Below are the code and all the weights of a small trained network. Each question names an input and a class and asks about switching units off, where a switched-off unit gives its printed mean instead of its output.

import numpy as np


def w(rows, s, z=0):
    codes = np.array(rows[::2]) - 128.0
    scale = np.full(codes.shape[1], s)
    scale[-1] = z or s
    return codes * scale


def f(y):
    return y / 2 * (1 + np.tanh(0.7978845608 * (y + 0.044715 * y**3)))


def log_softmax(a):
    a = a - a.max(-1, keepdims=True)
    return a - np.log(np.exp(a).sum(-1, keepdims=True))


def net(x, mask):
    res = np.array(x, float).reshape(1, 7) / 4 @ E
    y = f(res @ A[0][:, :-1].T + A[0][:, -1])
    res = res + np.where(mask, y, B[0][:, -1]) @ B[0][:, :-1]
    return log_softmax(res[-1] @ U[:, :-1].T + U[:, -1])


A, B = {}, {}
E = w([
[155,146,96,110,157,128,153,160,103,136,138],'x0',
[173,147,138,136,205,98,132,4,150,206,62],'x1',
[139,136,132,130,144,135,118,145,139,119,116],'x2',
[89,93,178,158,94,69,224,179,114,141,49],'x3',
[189,47,173,102,183,60,136,78,28,55,165],'x4',
[162,129,82,153,90,145,160,120,77,122,121],'x5',
[75,110,173,142,108,114,103,83,167,117,125],'x6',
],0.013)
A[0] = w([
[137,232,64,135,113,123,115,112,217,118,122,164],'neuron 0',
[124,115,228,124,82,56,179,236,84,41,120,139],'neuron 1',
[33,161,53,147,49,170,113,243,192,97,169,169],'neuron 2',
[126,125,63,181,119,170,102,156,131,75,201,156],'neuron 3',
[121,203,65,166,155,174,48,51,127,213,198,251],'neuron 4',
[183,113,137,62,144,182,82,115,142,51,178,222],'neuron 5',
[89,218,186,190,124,156,236,161,173,220,65,152],'neuron 6',
[203,79,121,136,149,105,99,204,112,187,144,188],'neuron 7',
[91,97,129,137,132,151,126,150,98,18,254,132],'neuron 8',
],0.0073,0.0032)
B[0] = w([
[41,130,109,153,133,182,71,118,109,163,131,192],'neuron 0',
[129,55,189,154,175,159,134,254,92,171,63,227],'neuron 1',
[154,53,69,129,188,15,98,53,88,77,140,253],'neuron 2',
[168,142,132,129,85,98,118,182,138,109,186,188],'neuron 3',
[35,114,163,157,138,170,78,123,10,130,163,226],'neuron 4',
[122,170,122,106,96,102,113,97,176,117,196,192],'neuron 5',
[109,172,93,145,68,95,207,152,132,154,78,217],'neuron 6',
[134,122,114,140,129,152,144,116,110,105,143,153],'neuron 7',
[152,159,205,61,93,191,70,136,164,134,173,213],'neuron 8',
],0.012,0.017)
U = w([
[157,124,108,109,167,98,94,51,110,59,201,212],'0',
[72,98,161,162,129,254,103,233,104,177,127,62],'1',
[192,62,141,136,159,14,206,129,143,134,78,242],'2',
[123,237,133,128,62,156,222,156,197,201,80,4],'3',
[203,177,166,30,40,204,78,164,203,122,171,55],'4',
],0.0087,0.0032)

Each question gives the input, the list of numbers given to net, and the class t.
The units are the neurons (one row each of A and B). Each row of codes is followed by its name. A weight is (code - 128) times the scale printed after its matrix; where a second scale follows, it is the last column's (A, B and U).
mask holds one flag per neuron, in row order. A switched-off neuron (its flag False) gives its mean, the last column of its row in B, instead of its output. The means were averaged over made-up inputs and are rounded, as every weight is.
A unit's drop is (log p(t) with every unit on - log p(t) with that unit switched off) / (log p(t) with every unit on - log p(t) with every unit switched off).
The circuit of an input: a set's keep is (log p(t) with only the set's units on - log p(t) with every unit switched off) / (log p(t) with every unit on - log p(t) with every unit switched off). Starting from all 9 units, units are removed one at a time, each time the one whose removal leaves the highest keep (on an exact tie, the one counted first), for as long as the keep stays at least 0.8.
units of the circuit, in order: the units of the circuit, biggest drop first
unit that matters most: the unit with the biggest drop
k most important neurons: the k neurons with the biggest drops, biggest first
drop when u is switched off: that unit's drop, to one decimal
input [-5,0,1,3,-3,0,5], class 2: unit that matters most : neuron 8
input [7,0,-8,0,7,-1,7], class 4: 2 most important neurons : (neuron 2; neuron 4)
input [2,0,4,0,-6,2,-5], class 0: 2 most important neurons : (neuron 2; neuron 1)
input [6,4,1,1,-2,5,-8], class 3: 3 most important neurons : (neuron 2; neuron 1; neuron 6)
input [8,0,6,-6,-3,-2,4], class 0: 2 most important neurons : (neuron 1; neuron 5)
input [4,6,1,1,0,3,5], class 3: units of the circuit, in order : (neuron 2; neuron 1)
input [-5,4,8,-7,0,-8,0], class 1: 2 most important neurons : (neuron 2; neuron 4)
input [2,-2,1,-8,7,-7,8], class 4: 2 most important neurons : (neuron 8; neuron 2)
input [-3,0,-1,-5,7,-1,-6], class 4: units of the circuit, in order : (neuron 2; neuron 8)
input [3,-1,6,3,-8,5,-5], class 2: 2 most important neurons : (neuron 2; neuron 6)
input [6,4,0,1,-4,0,4], class 3: 2 most important neurons : (neuron 6; neuron 1)
input [8,7,8,2,-2,-3,0], class 3: 2 most important neurons : (neuron 2; neuron 6)
input [0,8,0,8,-1,7,-7], class 3: 2 most important neurons : (neuron 2; neuron 6)
input [-3,-6,-3,6,-5,8,-5], class 2: units of the circuit, in order : (neuron 2)
input [6,-8,5,-8,6,1,-5], class 4: drop when neuron 6 is switched off : 0.0
input [8,7,1,3,-7,-1,1], class 3: drop when neuron 1 is switched off : 0.0
input [-2,-3,-3,-5,3,7,1], class 4: drop when neuron 2 is switched off : 0.1
